Below are the code and all the weights of a small trained network. Each question names an input and a target symbol and asks about switching units off, where a switched-off unit gives its printed mean instead of its output.

import numpy as np


def w(rows, s, z=0):
    codes = np.array(rows[::2]) - 128.0
    scale = np.full(codes.shape[1], s)
    scale[-1] = z or s
    return codes * scale


def norm(h):
    return h / np.sqrt((h * h).mean(-1, keepdims=True) + 1e-5)


def f(y):
    return y / 2 * (1 + np.tanh(0.7978845608 * (y + 0.044715 * y**3)))


def softmax(a):
    e = np.exp(a - a.max(-1, keepdims=True))
    return e / e.sum(-1, keepdims=True)


def log_softmax(a):
    a = a - a.max(-1, keepdims=True)
    return a - np.log(np.exp(a).sum(-1, keepdims=True))


def net(x, mask):
    ids = ['ΞΠαζηω'.index(c) for c in x.split()]
    T = len(ids)
    res = E[ids] + P[:T]
    u = 0
    for l in range(2):
        q, k, v = (norm(res) @ M[l].T for M in (Q, K, V))
        z = softmax(np.where(np.tri(T) > 0, q @ k.T / 3**0.5, -1e9)) @ v
        res = res + np.where(mask[u], z, O[l][:, -1]) @ O[l][:, :-1]
        u += 1
        y = f(norm(res) @ A[l][:, :-1].T + A[l][:, -1])
        res = res + np.where(mask[u : u + 4], y, B[l][:, -1]) @ B[l][:, :-1]
        u += 4
    return log_softmax(norm(res)[-1] @ U[:, :-1].T + U[:, -1])


Q, K, V, O, A, B = {}, {}, {}, {}, {}, {}
E = w([
[92,99,156,160,162],'Ξ',
[69,103,139,249,170],'Π',
[169,141,124,133,197],'α',
[121,205,157,165,124],'ζ',
[126,151,167,100,70],'η',
[176,95,144,179,132],'ω',
],0.018)
P = w([
[172,23,246,112,222],'0',
[168,123,117,133,224],'1',
[158,132,88,144,185],'2',
[160,143,49,132,167],'3',
[164,154,18,116,150],'4',
[160,137,2,99,129],'5',
],0.0047)
Q[0] = w([
[43,165,85,250,205],'0.h0',
[120,203,254,82,119],'0.h0',
[229,229,237,88,98],'0.h0',
],0.0096)
K[0] = w([
[202,99,35,149,106],'0.h0',
[33,185,51,1,151],'0.h0',
[46,88,154,47,197],'0.h0',
],0.01)
V[0] = w([
[111,43,150,123,129],'0.h0',
[11,127,29,61,120],'0.h0',
[254,105,60,188,117],'0.h0',
],0.0085)
O[0] = w([
[74,108,151,94,146,143],'0.h0',
[168,108,252,175,171,4],'0.h0',
[111,118,109,142,54,172],'0.h0',
],0.011)
A[0] = w([
[229,137,134,104,160,105],'0.n0',
[169,150,183,1,66,150],'0.n1',
[100,111,122,223,132,43],'0.n2',
[117,43,154,100,91,7],'0.n3',
],0.018,0.0013)
B[0] = w([
[55,124,65,125,184,146],'0.n0',
[152,171,89,31,250,253],'0.n1',
[64,118,208,230,145,247],'0.n2',
[93,139,160,246,142,140],'0.n3',
],0.013,0.0032)
Q[1] = w([
[68,145,226,204,210],'1.h0',
[174,244,9,158,146],'1.h0',
[153,156,129,170,46],'1.h0',
],0.014)
K[1] = w([
[89,248,114,159,229],'1.h0',
[55,92,8,175,46],'1.h0',
[179,89,95,163,190],'1.h0',
],0.013)
V[1] = w([
[10,151,155,102,88],'1.h0',
[77,185,177,81,107],'1.h0',
[80,165,94,168,222],'1.h0',
],0.013)
O[1] = w([
[168,128,254,157,66,227],'1.h0',
[182,192,197,94,58,77],'1.h0',
[114,84,12,184,34,253],'1.h0',
],0.0088,0.0056)
A[1] = w([
[132,99,135,215,134,197],'1.n0',
[90,127,70,146,90,179],'1.n1',
[132,170,82,99,187,163],'1.n2',
[89,251,185,152,158,2],'1.n3',
],0.016,0.0032)
B[1] = w([
[184,164,74,76,180,181],'1.n0',
[174,106,204,102,151,249],'1.n1',
[96,175,146,198,82,168],'1.n2',
[60,78,208,253,157,141],'1.n3',
],0.013,0.016)
U = w([
[180,203,171,152,55,53],'Ξ',
[94,192,133,56,213,248],'Π',
[115,91,1,151,84,29],'α',
[107,115,170,207,180,219],'ζ',
[217,44,153,81,215,146],'η',
[54,70,174,36,104,129],'ω',
],0.0097,0.0017)

Each question gives the input, a string of symbols that net reads in full, and the target symbol t.
The units are the heads (3 rows each of Q, K, V and O) and the neurons (one row each of A and B). Each row of codes is followed by its name. A weight is (code - 128) times the scale printed after its matrix; where a second scale follows, it is the last column's (O, A, B and U).
mask holds one flag per unit, layer by layer, with each layer's heads first. A switched-off unit (its flag False) gives its mean, the last column of its rows in O or B, instead of its output. The means were averaged over made-up inputs and are rounded, as every weight is.
A unit's drop is (log p(t) with every unit on - log p(t) with that unit switched off) / (log p(t) with every unit on - log p(t) with every unit switched off).
The circuit of an input: a set's keep is (log p(t) with only the set's units on - log p(t) with every unit switched off) / (log p(t) with every unit on - log p(t) with every unit switched off). Starting from all 10 units, units are removed one at a time, each time the one whose removal leaves the highest keep (on an exact tie, the one counted first), for as long as the keep stays at least 0.8.
units of the circuit, in order: the units of the circuit, biggest drop first
k most important neurons: the k neurons with the biggest drops, biggest first
top k neurons in layer l: the k neurons of layer l with the biggest drops, biggest first
drop when u is switched off: that unit's drop, to one decimal
input ζ α ζ, target α: units of the circuit, in order => [1.h0; 0.n1]
input η Ξ α α, target α: units of the circuit, in order => [0.h0; 1.h0]
input Ξ Ξ ζ Ξ ζ, target η: 2 most important neurons => [1.n2; 0.n1]
input Ξ Ξ ζ ζ Π Ξ, target Ξ: units of the circuit, in order => [1.h0; 0.n1]
input Ξ ω Π Ξ η Π, target α: top neuron in layer 1 => [1.n0]
input ω ζ Ξ η ζ α, target Ξ: top 2 neurons in layer 0 => [0.n2; 0.n1]
input Ξ ω α ζ Π, target α: 4 most important neurons => [1.n3; 1.n0; 1.n2; 0.n2]
input Π Π Ξ ζ ζ α, target α: 2 most important neurons => [0.n0; 0.n2]
input ω ω Ξ ω α α, target Ξ: top 3 neurons in layer 1 => [1.n2; 1.n0; 1.n1]
input ω Ξ Ξ ω η Ξ, target ω: units of the circuit, in order => [0.h0; 1.h0; 1.n1]
input η Ξ Ξ ζ α ζ, target α: units of the circuit, in order => [1.h0; 0.h0; 0.n1]
input ζ Ξ Ξ Ξ ζ, target η: units of the circuit, in order => [0.h0; 1.h0; 1.n2; 1.n1]
input α η α η Ξ, target η: 2 most important neurons => [1.n1; 1.n2]
input α ζ ζ Ξ Ξ, target η: units of the circuit, in order => [1.n1]
input Π ω ζ, target ζ: 2 most important neurons => [1.n3; 0.n1]
input Ξ α α Ξ, target α: 3 most important neurons => [0.n2; 0.n1; 0.n0]
input ω α ζ Ξ, target ω: drop when 1.h0 is switched off => 0.1
input Ξ α Ξ, target α: drop when 0.h0 is switched off => 0.8
input ω Ξ ζ, target ζ: drop when 0.n2 is switched off => 0.4
